Below is a small trained network, with its code and all its weights. Each question gives an input and a target symbol and asks what happens when units are switched off, that is, made to give their printed mean instead of their output.

import numpy as np


def w(rows, s, z=0):
    codes = np.array(rows[::2]) - 128.0
    scale = np.full(codes.shape[1], s)
    scale[-1] = z or s
    return codes * scale


def f(y):
    return y / 2 * (1 + np.tanh(0.7978845608 * (y + 0.044715 * y**3)))


def softmax(a):
    e = np.exp(a - a.max(-1, keepdims=True))
    return e / e.sum(-1, keepdims=True)


def log_softmax(a):
    a = a - a.max(-1, keepdims=True)
    return a - np.log(np.exp(a).sum(-1, keepdims=True))


def net(x, mask):
    ids = ['βδελξστφψ'.index(c) for c in x.split()]
    T = len(ids)
    res = E[ids] + P[:T]
    u = 0
    for l in range(3):
        q, k, v = (res @ M[l].T for M in (Q, K, V))
        z = softmax(np.where(np.tri(T) > 0, q @ k.T / 2**0.5, -1e9)) @ v
        res = res + np.where(mask[u], z, O[l][:, -1]) @ O[l][:, :-1]
        u += 1
        y = f(res @ A[l][:, :-1].T + A[l][:, -1])
        res = res + np.where(mask[u : u + 4], y, B[l][:, -1]) @ B[l][:, :-1]
        u += 4
    return log_softmax(res[-1] @ U[:, :-1].T + U[:, -1])


Q, K, V, O, A, B = {}, {}, {}, {}, {}, {}
E = w([
[45,208,148,175,182,111,100],'β',
[108,217,163,99,134,118,125],'δ',
[133,220,5,172,128,113,148],'ε',
[106,116,134,124,70,120,114],'λ',
[59,105,109,146,123,87,184],'ξ',
[142,172,131,14,148,85,142],'σ',
[162,148,170,82,131,107,194],'τ',
[103,104,158,136,81,137,67],'φ',
[140,167,159,162,205,154,194],'ψ',
],0.024)
P = w([
[73,74,145,33,112,254,110],'0',
[149,104,181,140,88,127,128],'1',
[141,134,160,138,95,124,126],'2',
[133,166,146,119,98,139,125],'3',
[116,185,140,108,102,141,118],'4',
[103,193,124,93,107,135,112],'5',
[101,207,123,99,110,135,112],'6',
[100,223,125,68,125,143,135],'7',
[102,229,112,44,140,149,134],'8',
[101,246,119,25,138,156,151],'9',
[89,243,92,9,169,156,174],'10',
],0.0067)
Q[0] = w([
[7,184,119,38,81,143,118],'0.h0',
[198,1,13,68,92,65,117],'0.h0',
],0.007)
K[0] = w([
[254,167,86,108,157,143,64],'0.h0',
[79,122,215,87,133,161,140],'0.h0',
],0.0073)
V[0] = w([
[170,179,3,86,108,104,141],'0.h0',
[102,39,9,136,117,175,224],'0.h0',
],0.0051)
O[0] = w([
[180,195,61,100,27,34,51,255],'0.h0',
[65,65,2,7,177,152,150,140],'0.h0',
],0.0053,0.008)
A[0] = w([
[76,118,33,152,204,34,143,2],'0.n0',
[102,153,111,25,154,195,98,52],'0.n1',
[117,190,115,96,44,140,2,85],'0.n2',
[214,19,173,131,168,141,215,102],'0.n3',
],0.0076,0.0032)
B[0] = w([
[178,150,118,141,141,103,182,197],'0.n0',
[118,105,137,205,115,109,67,158],'0.n1',
[193,85,135,143,190,84,176,254],'0.n2',
[1,246,39,109,113,224,215,131],'0.n3',
],0.0083,0.01)
Q[1] = w([
[214,150,147,192,154,120,162],'1.h0',
[133,82,92,185,94,254,81],'1.h0',
],0.0095)
K[1] = w([
[8,150,36,111,29,114,88],'1.h0',
[79,36,177,66,254,162,164],'1.h0',
],0.008)
V[1] = w([
[103,40,165,191,123,50,178],'1.h0',
[88,88,156,37,129,230,3],'1.h0',
],0.0058)
O[1] = w([
[76,45,51,106,189,81,143,115],'1.h0',
[205,170,147,176,116,43,254,5],'1.h0',
],0.0084,0.023)
A[1] = w([
[43,83,60,155,70,73,121,193],'1.n0',
[253,68,218,121,138,85,168,3],'1.n1',
[107,71,169,163,150,248,148,8],'1.n2',
[126,200,203,157,188,135,84,77],'1.n3',
],0.0076,0.0024)
B[1] = w([
[186,163,145,55,139,58,14,255],'1.n0',
[170,193,232,121,113,143,2,139],'1.n1',
[125,131,238,146,201,100,202,142],'1.n2',
[26,110,96,182,109,51,98,191],'1.n3',
],0.0072)
Q[2] = w([
[155,156,255,187,89,127,185],'2.h0',
[166,168,60,146,65,93,204],'2.h0',
],0.0082)
K[2] = w([
[164,135,127,166,111,81,182],'2.h0',
[106,99,161,84,126,2,241],'2.h0',
],0.0091)
V[2] = w([
[93,3,161,147,222,179,79],'2.h0',
[57,164,205,93,9,76,146],'2.h0',
],0.0051)
O[2] = w([
[181,100,206,178,119,89,239,253],'2.h0',
[102,54,219,4,135,51,232,89],'2.h0',
],0.012,0.0042)
A[2] = w([
[148,67,108,102,33,111,149,163],'2.n0',
[138,151,100,128,149,159,112,156],'2.n1',
[63,92,132,179,106,122,132,2],'2.n2',
[189,127,110,123,10,78,159,176],'2.n3',
],0.012,0.0052)
B[2] = w([
[149,31,85,140,171,209,81,160],'2.n0',
[114,106,158,143,123,79,160,255],'2.n1',
[174,164,112,125,247,125,80,133],'2.n2',
[187,155,142,127,175,196,90,147],'2.n3',
],0.013,0.0095)
U = w([
[100,110,146,139,231,73,102,2],'β',
[19,122,228,171,34,56,97,168],'δ',
[69,170,128,181,92,183,39,117],'ε',
[155,91,90,106,212,187,128,104],'λ',
[61,1,51,81,179,40,167,100],'ξ',
[176,208,152,53,133,104,81,127],'σ',
[71,158,112,45,82,190,165,160],'τ',
[170,77,205,212,100,74,145,188],'φ',
[72,135,138,160,165,179,173,182],'ψ',
],0.0056,0.0079)

Each question gives the input, a string of symbols that net reads in full, and the target symbol t.
The units are the heads (2 rows each of Q, K, V and O) and the neurons (one row each of A and B). Each row of codes is followed by its name. A weight is (code - 128) times the scale printed after its matrix; where a second scale follows, it is the last column's (O, A, B and U).
mask holds one flag per unit, layer by layer, with each layer's heads first. A switched-off unit (its flag False) gives its mean, the last column of its rows in O or B, instead of its output. The means were averaged over made-up inputs and are rounded, as every weight is.
A unit's drop is (log p(t) with every unit on - log p(t) with that unit switched off) / (log p(t) with every unit on - log p(t) with every unit switched off).
The circuit of an input: a set's keep is (log p(t) with only the set's units on - log p(t) with every unit switched off) / (log p(t) with every unit on - log p(t) with every unit switched off). Starting from the 12 units with the biggest drops (on a tie, the unit counted first), units are removed one at a time, each time the one whose removal leaves the highest keep (on an exact tie, the one counted first), for as long as the keep stays at least 0.8.
circuit, biggest first: the units of the circuit, biggest drop first
unit that matters most: the unit with the biggest drop
top k neurons: the k neurons with the biggest drops, biggest first
top k neurons in layer l: the k neurons of layer l with the biggest drops, biggest first
drop when u is switched off: that unit's drop, to one decimal
input δ φ ξ τ ξ λ λ ψ β ξ ε, target ε: top neuron in layer 0 -> (0.n0)
input ξ ξ τ σ ε φ λ τ, target δ: top 3 neurons in layer 1 -> (1.n2 1.n0 1.n3)
input ψ ε τ σ ξ, target ε: top 4 neurons -> (0.n2 1.n2 1.n3 1.n0)
input ε ξ ξ ξ β ξ ξ ε, target ξ: top 2 neurons in layer 0 -> (0.n2 0.n0)
input β δ ξ ψ ψ ξ ξ λ, target λ: circuit, biggest first -> (2.n0 2.h0 2.n3)
input ψ ξ ε λ, target ε: circuit, biggest first -> (1.h0 2.h0)
input ψ ξ ψ ψ ξ φ, target φ: circuit, biggest first -> (2.h0 0.h0)
input λ λ λ β δ, target δ: circuit, biggest first -> (1.n3 2.h0)
input ξ ξ ψ σ φ, target φ: circuit, biggest first -> (2.h0 0.n2)
input ε φ τ ξ δ, target ε: top 3 neurons in layer 1 -> (1.n0 1.n2 1.n3)
input ξ ε τ ξ δ, target ε: top 2 neurons -> (0.n2 1.n2)
input ξ ξ ε δ λ, target ε: top 2 neurons -> (0.n2 1.n3)
input ε λ σ τ, target ε: top 2 neurons in layer 0 -> (0.n0 0.n2)
input δ ψ τ, target τ: unit that matters most -> 0.n3
input ε ξ ξ σ, target ε: top 3 neurons -> (0.n0 0.n1 1.n0)
input ε λ σ φ σ λ φ λ ε β τ, target τ: top 2 neurons -> (0.n0 1.n3)
input ε ψ ξ ξ δ ξ τ β σ, target ε: circuit, biggest first -> (0.n1 2.h0 1.n3)
input φ φ τ β, target β: top 2 neurons -> (2.n2 1.n3)
input σ ξ σ, target ξ: top 2 neurons in layer 2 -> (2.n3 2.n0)
input φ τ ε ξ, target ε: unit that matters most -> 1.h0
input δ σ ξ λ ψ, target ψ: top 2 neurons in layer 1 -> (1.n0 1.n3)
input τ ξ δ σ σ δ ξ φ τ ψ, target ψ: top 2 neurons in layer 0 -> (0.n2 0.n3)
input σ ξ ξ δ λ, target λ: top 3 neurons -> (2.n0 2.n3 2.n1)
input ξ σ ξ ε ε ψ ξ λ β δ, target δ: top 2 neurons in layer 0 -> (0.n1 0.n0)
input ξ σ ξ σ, target ξ: top 2 neurons in layer 0 -> (0.n2 0.n3)
input λ ξ ξ δ φ σ ε ψ, target ε: drop when 2.n1 is switched off -> -0.1
input δ λ φ σ ε β τ, target ε: unit that matters most -> 1.h0
